Here is a tiny trained network, its code and every weight. The questions are about switching its units off for an input and a class, where a switched-off unit gives its printed mean instead of its output.

import numpy as np


def w(rows, s, z=0):
    codes = np.array(rows[::2]) - 128.0
    scale = np.full(codes.shape[1], s)
    scale[-1] = z or s
    return codes * scale


def f(y):
    return np.maximum(y, 0)


def log_softmax(a):
    a = a - a.max(-1, keepdims=True)
    return a - np.log(np.exp(a).sum(-1, keepdims=True))


def net(x, mask):
    res = np.array(x, float).reshape(1, 6) / 4 @ E
    y = f(res @ A[0][:, :-1].T + A[0][:, -1])
    res = res + np.where(mask, y, B[0][:, -1]) @ B[0][:, :-1]
    return log_softmax(res[-1] @ U[:, :-1].T + U[:, -1])


A, B = {}, {}
E = w([
[119,125,122,132,135,129],'x0',
[134,139,131,114,118,122],'x1',
[84,132,176,103,247,58],'x2',
[126,128,128,128,132,128],'x3',
[76,226,83,185,155,154],'x4',
[119,151,137,100,106,114],'x5',
],0.011)
A[0] = w([
[111,244,34,207,126,61,53],'neuron 0',
[156,29,176,111,101,97,49],'neuron 1',
[194,119,57,43,58,151,175],'neuron 2',
[137,160,254,104,233,49,95],'neuron 3',
[105,150,109,182,141,176,125],'neuron 4',
[169,129,51,156,19,207,1],'neuron 5',
],0.0073,0.0056)
B[0] = w([
[164,107,106,117,163,83,215],'neuron 0',
[166,152,69,77,155,11,188],'neuron 1',
[113,102,135,139,124,156,219],'neuron 2',
[105,76,152,200,94,159,254],'neuron 3',
[136,152,147,100,171,94,183],'neuron 4',
[107,90,128,154,97,99,218],'neuron 5',
],0.013,0.0079)
U = w([
[123,80,110,13,130,163,204],'0',
[97,67,148,141,51,124,1],'1',
[215,165,89,21,137,3,52],'2',
[237,141,210,51,115,190,206],'3',
[200,141,188,54,97,140,152],'4',
[183,136,170,36,115,184,154],'5',
],0.0069,0.0074)

Each question gives the input, the list of numbers given to net, and the class t.
The units are the neurons (one row each of A and B). Each row of codes is followed by its name. A weight is (code - 128) times the scale printed after its matrix; where a second scale follows, it is the last column's (A, B and U).
mask holds one flag per neuron, in row order. A switched-off neuron (its flag False) gives its mean, the last column of its row in B, instead of its output. The means were averaged over made-up inputs and are rounded, as every weight is.
A unit's drop is (log p(t) with every unit on - log p(t) with that unit switched off) / (log p(t) with every unit on - log p(t) with every unit switched off).
The circuit of an input: a set's keep is (log p(t) with only the set's units on - log p(t) with every unit switched off) / (log p(t) with every unit on - log p(t) with every unit switched off). Starting from all 6 units, units are removed one at a time, each time the one whose removal leaves the highest keep (on an exact tie, the one counted first), for as long as the keep stays at least 0.8.
circuit, biggest first: the units of the circuit, biggest drop first
unit that matters most: the unit with the biggest drop
top k neurons: the k neurons with the biggest drops, biggest first
drop when u is switched off: that unit's drop, to one decimal
input [0,4,-6,7,8,6], class 2: unit that matters most	neuron 0
input [-3,-3,-4,-4,7,-5], class 2: top 3 neurons	[neuron 0; neuron 3; neuron 4]
input [-4,3,-2,-1,8,-6], class 2: circuit, biggest first	[neuron 0; neuron 3]
input [2,-2,-5,5,6,-1], class 2: circuit, biggest first	[neuron 3; neuron 0]
input [5,-2,-5,-5,7,-3], class 2: circuit, biggest first	[neuron 0; neuron 3]
input [1,7,-8,6,-3,8], class 1: top 2 neurons	[neuron 5; neuron 2]
input [6,7,8,-1,-8,0], class 1: top 3 neurons	[neuron 3; neuron 0; neuron 4]
input [4,5,7,2,5,2], class 1: top 2 neurons	[neuron 3; neuron 1]
input [-2,-2,-1,-2,-6,-5], class 2: top 2 neurons	[neuron 1; neuron 3]
input [5,-3,1,-2,-8,3], class 2: drop when neuron 1 is switched off	1.6
input [-7,6,-5,1,-8,-6], class 2: drop when neuron 1 is switched off	1.5
input [2,3,0,1,-8,7], class 2: drop when neuron 3 is switched off	0.1
input [-4,-5,8,2,-4,8], class 1: drop when neuron 3 is switched off	1.2
input [0,-5,-7,-3,8,7], class 2: circuit, biggest first	[neuron 0]
